Below is a small trained network, with its code and all its weights. Each question gives an input and a target symbol and asks what happens when units are switched off, that is, made to give their printed mean instead of their output.

import numpy as np


def w(rows, s, z=0):
    codes = np.array(rows[::2]) - 128.0
    scale = np.full(codes.shape[1], s)
    scale[-1] = z or s
    return codes * scale


def softmax(a):
    e = np.exp(a - a.max(-1, keepdims=True))
    return e / e.sum(-1, keepdims=True)


def log_softmax(a):
    a = a - a.max(-1, keepdims=True)
    return a - np.log(np.exp(a).sum(-1, keepdims=True))


def net(x, mask):
    ids = ['βγεμξστ'.index(c) for c in x.split()]
    T = len(ids)
    res = E[ids] + P[:T]
    u = 0
    for l in range(3):
        r = res
        for j in range(3):
            rows = slice(3 * j, 3 * j + 3)
            q, k, v = (r @ M[l][rows].T for M in (Q, K, V))
            z = softmax(np.where(np.tri(T) > 0, q @ k.T / 3**0.5, -1e9)) @ v
            o = O[l][rows]
            res = res + np.where(mask[u + j], z, o[:, -1]) @ o[:, :-1]
        u += 3
    return log_softmax(res[-1] @ U[:, :-1].T + U[:, -1])


Q, K, V, O = {}, {}, {}, {}
E = w([
[185,145,170,98,52,122],'β',
[180,32,136,164,196,157],'γ',
[117,196,116,176,179,131],'ε',
[96,119,100,137,34,120],'μ',
[185,185,81,220,62,47],'ξ',
[160,10,135,130,86,150],'σ',
[98,186,168,82,128,169],'τ',
],0.011)
P = w([
[111,118,70,60,174,114],'0',
[117,114,132,193,100,162],'1',
[60,110,183,167,129,63],'2',
[157,120,90,67,144,116],'3',
[142,134,128,201,84,183],'4',
[108,128,210,173,127,58],'5',
[186,130,89,57,143,103],'6',
[160,152,138,197,72,196],'7',
[142,149,228,158,132,56],'8',
[215,147,90,29,148,97],'9',
[168,185,142,193,55,205],'10',
[143,198,246,149,192,71],'11',
],0.012)
Q[0] = w([
[120,69,113,84,26,123],'L0H0',
[125,135,117,80,47,82],'L0H0',
[72,154,130,185,140,189],'L0H0',
[142,132,78,108,176,2],'L0H1',
[181,50,75,141,136,71],'L0H1',
[131,127,124,119,167,10],'L0H1',
[214,168,66,117,89,174],'L0H2',
[134,122,209,101,161,73],'L0H2',
[205,149,212,108,132,90],'L0H2',
],0.008)
K[0] = w([
[132,75,73,8,144,31],'L0H0',
[118,156,112,85,141,25],'L0H0',
[160,139,88,128,40,206],'L0H0',
[87,148,127,73,178,10],'L0H1',
[126,99,59,72,113,109],'L0H1',
[99,113,129,105,171,5],'L0H1',
[195,153,98,115,113,235],'L0H2',
[74,111,222,172,138,95],'L0H2',
[109,141,255,222,61,176],'L0H2',
],0.0082)
V[0] = w([
[83,108,126,165,98,176],'L0H0',
[152,144,161,182,82,181],'L0H0',
[127,90,59,56,171,47],'L0H0',
[170,172,118,180,82,176],'L0H1',
[194,116,136,80,125,166],'L0H1',
[137,117,159,207,88,233],'L0H1',
[73,79,102,70,179,51],'L0H2',
[165,127,225,184,75,165],'L0H2',
[210,142,2,33,149,194],'L0H2',
],0.0069)
O[0] = w([
[93,127,142,163,208,135,154],'L0H0',
[132,169,118,157,209,162,195],'L0H0',
[133,61,135,79,37,105,61],'L0H0',
[159,124,170,136,129,219,202],'L0H1',
[149,115,76,156,151,154,110],'L0H1',
[128,109,173,188,74,237,218],'L0H1',
[2,118,129,134,122,114,68],'L0H2',
[237,107,187,128,120,106,219],'L0H2',
[97,123,19,151,105,217,2],'L0H2',
],0.0065,0.0023)
Q[1] = w([
[128,112,249,90,28,122],'L1H0',
[122,248,52,178,25,78],'L1H0',
[118,182,182,151,190,83],'L1H0',
[94,101,37,69,163,116],'L1H1',
[157,123,127,224,92,229],'L1H1',
[149,88,75,121,133,159],'L1H1',
[93,160,155,142,120,112],'L1H2',
[160,84,78,110,132,130],'L1H2',
[76,141,203,148,126,121],'L1H2',
],0.013)
K[1] = w([
[170,139,190,88,62,145],'L1H0',
[127,243,86,165,28,69],'L1H0',
[151,227,135,153,212,132],'L1H0',
[50,43,121,108,151,85],'L1H1',
[156,253,140,97,123,123],'L1H1',
[144,148,145,67,152,78],'L1H1',
[97,158,143,161,108,162],'L1H2',
[138,116,115,76,128,77],'L1H2',
[123,113,159,183,76,183],'L1H2',
],0.013)
V[1] = w([
[3,143,164,154,158,147],'L1H0',
[39,165,176,157,110,164],'L1H0',
[174,53,114,99,222,163],'L1H0',
[106,227,56,198,198,78],'L1H1',
[127,113,43,225,141,70],'L1H1',
[35,119,170,48,253,210],'L1H1',
[105,118,109,77,194,97],'L1H2',
[82,102,86,30,143,38],'L1H2',
[189,100,175,70,125,102],'L1H2',
],0.0063)
O[1] = w([
[209,75,130,129,94,83,98],'L1H0',
[179,41,111,146,106,108,126],'L1H0',
[119,230,115,132,65,98,116],'L1H0',
[97,89,78,167,199,172,96],'L1H1',
[124,81,36,107,214,127,149],'L1H1',
[86,87,254,89,145,191,62],'L1H1',
[183,151,134,101,109,157,54],'L1H2',
[207,142,134,86,161,167,3],'L1H2',
[178,60,122,136,115,138,70],'L1H2',
],0.0082,0.0051)
Q[2] = w([
[141,83,176,120,143,60],'L2H0',
[91,158,5,121,116,173],'L2H0',
[61,162,254,146,95,130],'L2H0',
[104,169,121,62,125,60],'L2H1',
[117,131,96,77,94,252],'L2H1',
[59,138,143,142,117,100],'L2H1',
[161,92,112,58,139,127],'L2H2',
[86,172,52,130,132,127],'L2H2',
[158,84,132,167,133,37],'L2H2',
],0.0091)
K[2] = w([
[108,89,141,210,104,107],'L2H0',
[90,134,83,14,163,114],'L2H0',
[134,177,99,181,91,254],'L2H0',
[151,77,135,143,66,156],'L2H1',
[96,70,146,19,172,43],'L2H1',
[84,103,132,187,106,191],'L2H1',
[171,68,161,153,130,64],'L2H2',
[88,146,115,183,133,141],'L2H2',
[246,119,114,122,113,180],'L2H2',
],0.0081)
V[2] = w([
[106,206,173,77,162,60],'L2H0',
[78,103,87,54,85,139],'L2H0',
[187,162,92,44,145,134],'L2H0',
[240,105,159,154,168,144],'L2H1',
[129,209,142,151,196,139],'L2H1',
[155,154,102,103,82,53],'L2H1',
[132,133,92,26,181,102],'L2H2',
[116,185,174,127,254,31],'L2H2',
[128,174,176,70,104,101],'L2H2',
],0.0083)
O[2] = w([
[155,97,147,209,104,63,3],'L2H0',
[165,149,178,74,159,79,136],'L2H0',
[73,125,213,136,175,74,54],'L2H0',
[100,10,176,112,196,155,140],'L2H1',
[154,105,111,207,138,169,147],'L2H1',
[76,117,80,134,136,70,58],'L2H1',
[128,201,147,201,115,153,90],'L2H2',
[122,164,125,198,254,72,61],'L2H2',
[39,143,102,166,106,101,16],'L2H2',
],0.0085,0.0039)
U = w([
[65,255,120,51,188,96,239],'β',
[220,66,13,122,142,103,222],'γ',
[55,155,17,148,132,244,115],'ε',
[201,178,215,209,44,70,2],'μ',
[169,95,172,67,108,144,6],'ξ',
[78,36,216,188,187,162,137],'σ',
[69,99,126,165,89,50,71],'τ',
],0.0047,0.0038)

Each question gives the input, a string of symbols that net reads in full, and the target symbol t.
The units are the heads (3 rows each of Q, K, V and O). Each row of codes is followed by its name. A weight is (code - 128) times the scale printed after its matrix; where a second scale follows, it is the last column's (O and U).
mask holds one flag per head, layer by layer. A switched-off head (its flag False) gives its mean, the last column of its rows in O, instead of its output. The means were averaged over made-up inputs and are rounded, as every weight is.
A unit's drop is (log p(t) with every unit on - log p(t) with that unit switched off) / (log p(t) with every unit on - log p(t) with every unit switched off).
The circuit of an input: a set's keep is (log p(t) with only the set's units on - log p(t) with every unit switched off) / (log p(t) with every unit on - log p(t) with every unit switched off). Starting from all 9 units, units are removed one at a time, each time the one whose removal leaves the highest keep (on an exact tie, the one counted first), for as long as the keep stays at least 0.8.
units of the circuit, in order: the units of the circuit, biggest drop first
unit that matters most: the unit with the biggest drop
heads that matter: for each layer, one digit per head in row order, 1 if its drop is at least 0.15 and else 0, layers parted by /
input ξ σ ε γ σ ε γ β γ γ ξ, target γ: units of the circuit, in order => L1H1
input β β β γ β τ ε γ, target σ: heads that matter => 110 / 011 / 100
input μ τ ε τ μ, target ε: units of the circuit, in order => L1H1, L2H0, L0H1, L0H2
input γ μ τ μ β, target μ: units of the circuit, in order => L1H1, L0H1
input μ μ τ γ τ ε β, target β: units of the circuit, in order => L1H0, L0H2, L2H1
input ξ γ σ σ β ε μ μ ξ, target β: units of the circuit, in order => L2H0, L1H0, L0H1, L0H2
input ε σ ξ γ γ ε γ γ β, target σ: units of the circuit, in order => L2H1, L1H2, L0H1
input γ μ σ ξ β, target μ: units of the circuit, in order => L1H1, L0H2, L0H1
input γ γ μ ε σ γ μ μ γ ε ε ε, target ε: units of the circuit, in order => L2H0, L0H0, L1H1
input μ γ β ε τ τ μ τ γ σ γ ξ, target σ: heads that matter => 101 / 001 / 010
input ε σ β γ ξ τ ε ε μ, target ε: units of the circuit, in order => L2H0, L0H1, L1H1, L0H0
input γ μ μ ε σ, target σ: heads that matter => 010 / 011 / 100
input ε μ ξ σ μ, target γ: units of the circuit, in order => L1H1, L0H2, L1H0
input σ γ τ γ σ τ ε ε, target σ: unit that matters most => L2H0
input ε σ σ ε γ γ τ γ, target ε: heads that matter => 010 / 010 / 100
input γ ξ σ, target γ: heads that matter => 001 / 010 / 000
input ε μ μ, target β: units of the circuit, in order => L1H2, L2H1, L0H2
input ε τ γ σ τ μ, target μ: heads that matter => 011 / 011 / 011
input σ γ β τ μ γ τ ε τ τ β γ, target τ: heads that matter => 011 / 011 / 011
input ξ ξ σ ε τ γ μ ε β τ σ ε, target ξ: heads that matter => 011 / 001 / 011
input τ β σ τ γ μ ξ ε ε γ τ τ, target μ: heads that matter => 011 / 011 / 010
input γ τ τ σ σ ε γ μ τ τ, target γ: unit that matters most => L1H2
